Here is a tiny trained network, its code and every weight. The questions are about switching its units off for an input and a target symbol, where a switched-off unit gives its printed mean instead of its output.

import numpy as np


def w(rows, s, z=0):
    codes = np.array(rows[::2]) - 128.0
    scale = np.full(codes.shape[1], s)
    scale[-1] = z or s
    return codes * scale


def f(y):
    return y / 2 * (1 + np.tanh(0.7978845608 * (y + 0.044715 * y**3)))


def softmax(a):
    e = np.exp(a - a.max(-1, keepdims=True))
    return e / e.sum(-1, keepdims=True)


def log_softmax(a):
    a = a - a.max(-1, keepdims=True)
    return a - np.log(np.exp(a).sum(-1, keepdims=True))


def net(x, mask):
    ids = ['ΓΠΣΦΨαβδεζθλμω'.index(c) for c in x.split()]
    T = len(ids)
    res = E[ids] + P[:T]
    u = 0
    for l in range(2):
        r = res
        for j in range(2):
            rows = slice(2 * j, 2 * j + 2)
            q, k, v = (r @ M[l][rows].T for M in (Q, K, V))
            z = softmax(np.where(np.tri(T) > 0, q @ k.T / 2**0.5, -1e9)) @ v
            o = O[l][rows]
            res = res + np.where(mask[u + j], z, o[:, -1]) @ o[:, :-1]
        u += 2
        y = f(res @ A[l][:, :-1].T + A[l][:, -1])
        res = res + np.where(mask[u : u + 4], y, B[l][:, -1]) @ B[l][:, :-1]
        u += 4
    return log_softmax(res[-1] @ U[:, :-1].T + U[:, -1])


Q, K, V, O, A, B = {}, {}, {}, {}, {}, {}
E = w([
[138,138,80,220,122,108,104,189,29,203],'Γ',
[219,163,145,157,105,58,155,160,224,160],'Π',
[74,97,102,230,81,31,92,131,73,96],'Σ',
[191,71,111,120,185,87,126,53,110,202],'Φ',
[82,56,199,124,211,192,132,52,92,93],'Ψ',
[164,145,123,144,82,194,39,66,97,104],'α',
[156,35,144,131,113,20,139,98,107,138],'β',
[158,107,166,228,69,174,231,162,82,179],'δ',
[125,50,142,217,165,204,61,192,161,196],'ε',
[152,155,175,89,146,83,175,157,2,84],'ζ',
[106,176,123,117,81,74,123,26,134,236],'θ',
[114,149,103,166,163,109,217,45,79,124],'λ',
[116,99,101,152,79,192,141,146,170,26],'μ',
[43,118,182,103,89,165,147,116,137,136],'ω',
],0.021)
P = w([
[85,85,4,144,233,138,128,170,215,122],'0',
[84,111,132,123,153,89,130,128,145,115],'1',
[87,81,168,167,118,98,104,131,132,110],'2',
[103,65,191,182,110,127,111,130,123,120],'3',
[112,46,200,191,90,151,107,111,126,126],'4',
[125,59,217,186,77,184,121,112,125,131],'5',
[141,50,230,189,64,207,112,100,127,138],'6',
[150,55,247,187,56,228,114,101,126,133],'7',
[160,68,254,180,38,236,115,100,132,129],'8',
],0.0086)
Q[0] = w([
[203,44,122,254,58,62,107,182,167,139],'0.h1',
[133,126,224,184,127,81,169,133,110,143],'0.h1',
[137,122,74,111,137,162,59,202,158,131],'0.h2',
[142,81,87,150,59,173,150,208,136,179],'0.h2',
],0.0097)
K[0] = w([
[105,85,173,130,64,250,104,124,131,108],'0.h1',
[160,132,201,159,118,153,157,122,152,146],'0.h1',
[130,134,106,128,139,95,131,123,117,132],'0.h2',
[139,151,132,133,144,104,129,138,149,125],'0.h2',
],0.016)
V[0] = w([
[83,69,103,41,44,117,215,167,175,73],'0.h1',
[139,104,89,129,95,142,245,114,24,155],'0.h1',
[36,23,22,54,68,191,178,116,48,136],'0.h2',
[104,83,100,90,35,128,253,161,183,101],'0.h2',
],0.0056)
O[0] = w([
[103,180,189,253,206,114,147,90,174,57,153],'0.h1',
[32,205,152,10,174,98,107,83,157,91,118],'0.h1',
[129,151,93,211,233,139,29,182,232,149,2],'0.h2',
[76,180,209,175,160,77,118,79,152,46,193],'0.h2',
],0.0065,0.0076)
A[0] = w([
[67,117,136,138,87,144,116,129,85,95,61],'0.n1',
[180,180,97,98,162,107,106,200,254,166,87],'0.n2',
[184,149,112,101,184,95,49,89,55,158,158],'0.n3',
[105,132,85,102,104,107,116,88,118,184,2],'0.n4',
],0.01,0.0017)
B[0] = w([
[148,136,137,141,188,95,54,122,200,147,254],'0.n1',
[133,32,63,146,193,174,143,155,252,228,152],'0.n2',
[123,184,174,218,219,132,65,104,114,140,148],'0.n3',
[113,100,84,180,81,113,107,102,136,96,132],'0.n4',
],0.011,0.0059)
Q[1] = w([
[77,42,229,172,106,136,119,71,112,218],'1.h1',
[115,181,140,100,111,141,93,109,4,55],'1.h1',
[69,140,162,110,167,100,155,112,129,164],'1.h2',
[175,81,207,235,74,153,129,85,126,169],'1.h2',
],0.014)
K[1] = w([
[138,209,184,122,54,23,167,190,136,147],'1.h1',
[81,104,190,116,105,248,100,68,13,68],'1.h1',
[162,155,150,85,129,107,182,113,164,161],'1.h2',
[127,113,212,99,87,254,93,131,168,100],'1.h2',
],0.013)
V[1] = w([
[97,115,210,123,43,98,91,75,91,94],'1.h1',
[85,51,148,140,156,139,90,80,91,150],'1.h1',
[197,157,80,154,150,165,78,78,118,34],'1.h2',
[2,57,172,141,155,204,118,119,59,120],'1.h2',
],0.0066)
O[1] = w([
[74,88,93,148,158,132,115,156,174,143,212],'1.h1',
[81,86,159,90,98,117,125,99,138,88,2],'1.h1',
[227,119,129,120,81,206,2,70,145,76,24],'1.h2',
[168,226,68,77,203,61,123,130,139,139,226],'1.h2',
],0.0088,0.0055)
A[1] = w([
[47,131,121,8,161,72,125,21,134,36,3],'1.n1',
[133,86,81,96,240,139,102,180,131,130,79],'1.n2',
[42,134,72,173,180,163,2,188,166,133,72],'1.n3',
[102,24,189,130,203,184,166,43,75,145,44],'1.n4',
],0.0069,0.0051)
B[1] = w([
[99,26,116,202,66,241,193,102,9,126,168],'1.n1',
[167,25,104,54,29,114,231,118,192,60,176],'1.n2',
[112,199,105,46,2,160,150,216,128,135,254],'1.n3',
[165,204,23,4,123,125,169,129,172,46,180],'1.n4',
],0.0081,0.0069)
U = w([
[110,108,86,136,88,92,104,157,133,98,87],'Γ',
[154,46,134,161,126,170,154,181,144,146,71],'Π',
[123,5,131,127,155,60,88,83,164,99,158],'Σ',
[123,110,55,171,173,177,141,91,125,134,176],'Φ',
[163,139,78,44,176,101,100,91,122,136,169],'Ψ',
[179,108,133,105,110,149,96,94,104,150,178],'α',
[172,167,218,56,40,64,171,72,104,100,2],'β',
[42,118,163,73,149,161,152,105,179,146,178],'δ',
[161,129,89,135,144,146,129,194,24,209,131],'ε',
[157,122,172,91,163,141,126,197,55,70,186],'ζ',
[109,136,93,132,75,117,134,35,162,178,12],'θ',
[152,145,104,76,117,167,177,119,110,85,69],'λ',
[155,117,155,189,146,143,112,97,171,72,134],'μ',
[112,158,181,154,210,102,121,122,157,158,187],'ω',
],0.011,0.0092)

Each question gives the input, a string of symbols that net reads in full, and the target symbol t.
The units are the heads (2 rows each of Q, K, V and O) and the neurons (one row each of A and B). Each row of codes is followed by its name. A weight is (code - 128) times the scale printed after its matrix; where a second scale follows, it is the last column's (O, A, B and U).
mask holds one flag per unit, layer by layer, with each layer's heads first. A switched-off unit (its flag False) gives its mean, the last column of its rows in O or B, instead of its output. The means were averaged over made-up inputs and are rounded, as every weight is.
A unit's drop is (log p(t) with every unit on - log p(t) with that unit switched off) / (log p(t) with every unit on - log p(t) with every unit switched off).
k most important neurons: the k neurons with the biggest drops, biggest first
top k neurons in layer l: the k neurons of layer l with the biggest drops, biggest first
heads that matter: for each layer, one digit per head in row order, 1 if its drop is at least 0.15 and else 0, layers parted by /
input ω Π Π ζ ω ω Ψ, target λ: heads that matter	00 / 10
input λ λ Π Σ Π Π Σ Ψ λ, target Ψ: heads that matter	01 / 01
input β ζ ζ β Π λ, target λ: heads that matter	00 / 01
input Σ β Π θ μ Π Π, target μ: 3 most important neurons	(0.n1; 1.n3; 0.n2)
input Π ω Π ω ω λ Π λ, target ω: top 3 neurons in layer 1	(1.n1; 1.n3; 1.n4)
input Π ω β, target ω: heads that matter	01 / 10
input Γ β Π λ λ Σ β, target β: heads that matter	00 / 11
input Π β Σ μ Π Π Π λ Π, target μ: heads that matter	11 / 11
input λ α λ Π β, target α: 2 most important neurons	(0.n2; 0.n3)
input ω ε Ψ Π, target Ψ: heads that matter	00 / 01
input Γ Π δ, target δ: heads that matter	10 / 10
input ω Π Σ, target ω: heads that matter	00 / 10
input Π ω Π Γ Π Γ, target ω: heads that matter	10 / 00
input α ε Γ Π, target ε: heads that matter	10 / 00
input Σ ω Π ω θ, target ω: heads that matter	01 / 00
input ζ Π Π, target β: heads that matter	01 / 10
input δ Π Π Π, target δ: heads that matter	10 / 11
input Π Σ Π Π θ ω ω β μ, target μ: most important neuron	(0.n1)
input Γ λ Ψ Ψ Π ζ, target Ψ: most important neuron	(0.n3)
input Γ α Π Σ, target α: 3 most important neurons	(0.n1; 0.n2; 0.n3)
input Φ Π Π Π, target Π: most important neuron	(0.n1)
input Π Π Π, target Π: 2 most important neurons	(0.n1; 1.n3)
input Π Π δ Σ Σ Π Π Π, target δ: top 2 neurons in layer 1	(1.n3; 1.n2)
input ω Σ Π α Π Σ λ β Π, target α: 2 most important neurons	(0.n1; 1.n3)
input Ψ θ ε Π β, target ε: 2 most important neurons	(0.n2; 0.n1)
input Π Π Π Π α ζ ζ Φ Π, target α: top 3 neurons in layer 1	(1.n3; 1.n2; 1.n4)
input Σ ω α λ, target Φ: 2 most important neurons	(1.n1; 1.n3)
input μ Π ω Π Ψ Σ Γ Γ Π, target Ψ: top 3 neurons in layer 1	(1.n3; 1.n2; 1.n1)
